Below are the code and all the weights of a small trained network. Each question names an input and a target symbol and asks about switching units off, where a switched-off unit gives its printed mean instead of its output.

import numpy as np


def w(rows, s, z=0):
    codes = np.array(rows[::2]) - 128.0
    scale = np.full(codes.shape[1], s)
    scale[-1] = z or s
    return codes * scale


def f(y):
    return y / 2 * (1 + np.tanh(0.7978845608 * (y + 0.044715 * y**3)))


def softmax(a):
    e = np.exp(a - a.max(-1, keepdims=True))
    return e / e.sum(-1, keepdims=True)


def log_softmax(a):
    a = a - a.max(-1, keepdims=True)
    return a - np.log(np.exp(a).sum(-1, keepdims=True))


def net(x, mask):
    ids = ['αβδηθμξφψω'.index(c) for c in x.split()]
    T = len(ids)
    res = E[ids] + P[:T]
    u = 0
    for l in range(3):
        r = res
        for j in range(3):
            rows = slice(2 * j, 2 * j + 2)
            q, k, v = (r @ M[l][rows].T for M in (Q, K, V))
            z = softmax(np.where(np.tri(T) > 0, q @ k.T / 2**0.5, -1e9)) @ v
            o = O[l][rows]
            res = res + np.where(mask[u + j], z, o[:, -1]) @ o[:, :-1]
        u += 3
        y = f(res @ A[l][:, :-1].T + A[l][:, -1])
        res = res + np.where(mask[u : u + 8], y, B[l][:, -1]) @ B[l][:, :-1]
        u += 8
    return log_softmax(res[-1] @ U[:, :-1].T + U[:, -1])


Q, K, V, O, A, B = {}, {}, {}, {}, {}, {}
E = w([
[66,149,140],'α',
[174,99,165],'β',
[241,171,65],'δ',
[163,128,151],'η',
[151,99,84],'θ',
[161,61,130],'μ',
[254,100,92],'ξ',
[168,121,127],'φ',
[150,82,116],'ψ',
[140,93,142],'ω',
],0.021)
P = w([
[2,32,174],'0',
[237,250,116],'1',
[204,212,79],'2',
[178,164,81],'3',
[184,154,89],'4',
[171,151,71],'5',
[189,140,141],'6',
[112,88,96],'7',
[98,92,115],'8',
[63,56,100],'9',
],0.0068)
Q[0] = w([
[131,125,244],'0.h0',
[113,72,107],'0.h0',
[131,101,180],'0.h1',
[47,128,5],'0.h1',
[38,246,73],'0.h2',
[149,99,57],'0.h2',
],0.012)
K[0] = w([
[176,156,146],'0.h0',
[146,155,168],'0.h0',
[112,98,79],'0.h1',
[105,189,167],'0.h1',
[250,185,71],'0.h2',
[186,109,109],'0.h2',
],0.013)
V[0] = w([
[4,76,112],'0.h0',
[78,170,124],'0.h0',
[93,172,21],'0.h1',
[78,182,173],'0.h1',
[141,138,80],'0.h2',
[106,64,127],'0.h2',
],0.011)
O[0] = w([
[130,44,172,12],'0.h0',
[81,55,191,43],'0.h0',
[33,142,112,93],'0.h1',
[130,84,211,2],'0.h1',
[2,182,176,128],'0.h2',
[153,163,49,179],'0.h2',
],0.007,0.0064)
A[0] = w([
[83,2,43,72],'0.n0',
[95,233,101,32],'0.n1',
[177,64,140,12],'0.n2',
[25,211,78,113],'0.n3',
[225,87,51,50],'0.n4',
[112,100,206,227],'0.n5',
[79,58,199,103],'0.n6',
[188,219,101,252],'0.n7',
],0.01,0.0025)
B[0] = w([
[77,136,166,143],'0.n0',
[187,19,173,166],'0.n1',
[132,77,230,135],'0.n2',
[182,141,211,153],'0.n3',
[69,123,181,242],'0.n4',
[254,149,6,130],'0.n5',
[81,169,75,133],'0.n6',
[30,182,91,248],'0.n7',
],0.007,0.018)
Q[1] = w([
[94,127,165],'1.h0',
[76,147,62],'1.h0',
[3,109,94],'1.h1',
[23,130,73],'1.h1',
[220,143,197],'1.h2',
[86,90,158],'1.h2',
],0.011)
K[1] = w([
[90,143,118],'1.h0',
[196,77,132],'1.h0',
[114,24,254],'1.h1',
[202,121,178],'1.h1',
[85,146,141],'1.h2',
[130,58,145],'1.h2',
],0.014)
V[1] = w([
[34,54,118],'1.h0',
[22,163,127],'1.h0',
[235,70,184],'1.h1',
[212,215,12],'1.h1',
[80,176,105],'1.h2',
[254,157,2],'1.h2',
],0.0089)
O[1] = w([
[236,202,136,168],'1.h0',
[174,245,40,149],'1.h0',
[72,242,240,156],'1.h1',
[28,13,71,12],'1.h1',
[143,1,126,190],'1.h2',
[109,51,202,131],'1.h2',
],0.0064,0.011)
A[1] = w([
[133,150,114,203],'1.n0',
[9,42,140,251],'1.n1',
[254,178,230,206],'1.n2',
[254,99,80,196],'1.n3',
[168,225,84,154],'1.n4',
[122,78,72,138],'1.n5',
[64,108,179,15],'1.n6',
[80,150,168,23],'1.n7',
],0.0067,0.0024)
B[1] = w([
[10,98,102,152],'1.n0',
[39,233,70,156],'1.n1',
[83,116,90,254],'1.n2',
[121,104,52,160],'1.n3',
[176,59,119,231],'1.n4',
[135,162,176,148],'1.n5',
[138,254,160,128],'1.n6',
[229,166,158,139],'1.n7',
],0.0068,0.015)
Q[2] = w([
[90,29,172],'2.h0',
[71,94,53],'2.h0',
[202,6,45],'2.h1',
[67,16,104],'2.h1',
[254,137,128],'2.h2',
[21,99,228],'2.h2',
],0.0083)
K[2] = w([
[90,69,13],'2.h0',
[94,68,73],'2.h0',
[159,199,140],'2.h1',
[208,255,100],'2.h1',
[218,49,70],'2.h2',
[103,251,54],'2.h2',
],0.0099)
V[2] = w([
[66,176,170],'2.h0',
[115,131,61],'2.h0',
[150,249,170],'2.h1',
[153,106,55],'2.h1',
[136,91,118],'2.h2',
[121,162,120],'2.h2',
],0.014)
O[2] = w([
[79,41,151,169],'2.h0',
[96,215,132,239],'2.h0',
[163,87,171,237],'2.h1',
[196,156,72,253],'2.h1',
[86,202,182,67],'2.h2',
[254,53,121,219],'2.h2',
],0.008,0.0072)
A[2] = w([
[87,36,153,2],'2.n0',
[68,103,199,46],'2.n1',
[120,228,48,37],'2.n2',
[59,35,185,90],'2.n3',
[167,245,150,149],'2.n4',
[45,215,144,72],'2.n5',
[146,115,140,54],'2.n6',
[111,1,153,237],'2.n7',
],0.0086,0.007)
B[2] = w([
[147,94,97,168],'2.n0',
[103,108,99,156],'2.n1',
[129,154,164,255],'2.n2',
[99,121,118,186],'2.n3',
[131,66,121,222],'2.n4',
[155,50,104,163],'2.n5',
[249,104,78,131],'2.n6',
[127,200,141,207],'2.n7',
],0.013,0.025)
U = w([
[148,115,115,162],'α',
[153,26,120,162],'β',
[88,149,96,245],'δ',
[70,141,144,209],'η',
[174,157,107,73],'θ',
[191,127,174,3],'μ',
[145,95,57,41],'ξ',
[76,254,190,199],'φ',
[209,24,79,14],'ψ',
[134,157,193,213],'ω',
],0.011,0.0035)

Each question gives the input, a string of symbols that net reads in full, and the target symbol t.
The units are the heads (2 rows each of Q, K, V and O) and the neurons (one row each of A and B). Each row of codes is followed by its name. A weight is (code - 128) times the scale printed after its matrix; where a second scale follows, it is the last column's (O, A, B and U).
mask holds one flag per unit, layer by layer, with each layer's heads first. A switched-off unit (its flag False) gives its mean, the last column of its rows in O or B, instead of its output. The means were averaged over made-up inputs and are rounded, as every weight is.
A unit's drop is (log p(t) with every unit on - log p(t) with that unit switched off) / (log p(t) with every unit on - log p(t) with every unit switched off).
The circuit of an input: a set's keep is (log p(t) with only the set's units on - log p(t) with every unit switched off) / (log p(t) with every unit on - log p(t) with every unit switched off). Starting from the 12 units with the biggest drops (on a tie, the unit counted first), units are removed one at a time, each time the one whose removal leaves the highest keep (on an exact tie, the one counted first), for as long as the keep stays at least 0.8.
units of the circuit, in order: the units of the circuit, biggest drop first
unit that matters most: the unit with the biggest drop
top k neurons: the k neurons with the biggest drops, biggest first
top k neurons in layer l: the k neurons of layer l with the biggest drops, biggest first
heads that matter: for each layer, one digit per head in row order, 1 if its drop is at least 0.15 and else 0, layers parted by /
input η μ ξ η β, target η: unit that matters most -> 2.n7
input φ ω ψ, target φ: units of the circuit, in order -> [2.n4; 2.n5]
input ξ δ β μ μ θ δ ξ β, target ξ: units of the circuit, in order -> [1.h1; 2.h1]
input β ξ β θ, target β: heads that matter -> 111 / 110 / 111
input δ δ ξ μ θ, target δ: heads that matter -> 000 / 010 / 000
input φ ω β, target φ: top 2 neurons in layer 2 -> [2.n4; 2.n5]
input ξ ξ φ, target ξ: top 2 neurons -> [2.n5; 2.n4]
input ω η ψ θ ξ β, target ω: heads that matter -> 111 / 011 / 010
input φ φ μ η, target φ: top 4 neurons -> [2.n4; 0.n7; 0.n4; 2.n5]
input β β ψ ξ β μ η ψ, target β: top 4 neurons in layer 2 -> [2.n0; 2.n2; 2.n1; 2.n6]
input ξ ψ φ ω ω ψ ξ, target ξ: top 3 neurons -> [2.n5; 2.n4; 0.n7]
input ω ξ μ ω ξ μ η ω δ μ, target ω: top 3 neurons -> [0.n7; 0.n4; 2.n4]
input ψ β θ, target ψ: heads that matter -> 111 / 111 / 010
input μ β β β δ θ, target μ: top 2 neurons in layer 0 -> [0.n7; 0.n0]
input δ β β, target δ: unit that matters most -> 1.h1
input φ ψ δ, target φ: top 2 neurons -> [2.n4; 0.n7]
input ξ β β, target ξ: top 2 neurons -> [2.n5; 2.n4]
input μ ω η θ θ θ δ ψ μ, target μ: top 2 neurons -> [0.n7; 0.n2]
input θ β φ ω, target θ: heads that matter -> 100 / 110 / 110
input ξ ψ μ ψ, target ξ: heads that matter -> 100 / 010 / 110
input η ξ ψ, target η: top 4 neurons -> [2.n7; 0.n7; 2.n4; 0.n5]
input ψ β η, target ψ: unit that matters most -> 0.n0
input μ μ ω ψ μ δ η, target μ: top 2 neurons in layer 2 -> [2.n4; 2.n7]
input η ψ β η ω, target η: heads that matter -> 110 / 110 / 110
input δ ξ θ, target δ: top 3 neurons in layer 2 -> [2.n4; 2.n7; 2.n0]
input θ μ ω φ, target θ: top 2 neurons -> [2.n4; 2.n2]
input μ δ ξ δ η δ β ξ ψ, target μ: heads that matter -> 110 / 011 / 010
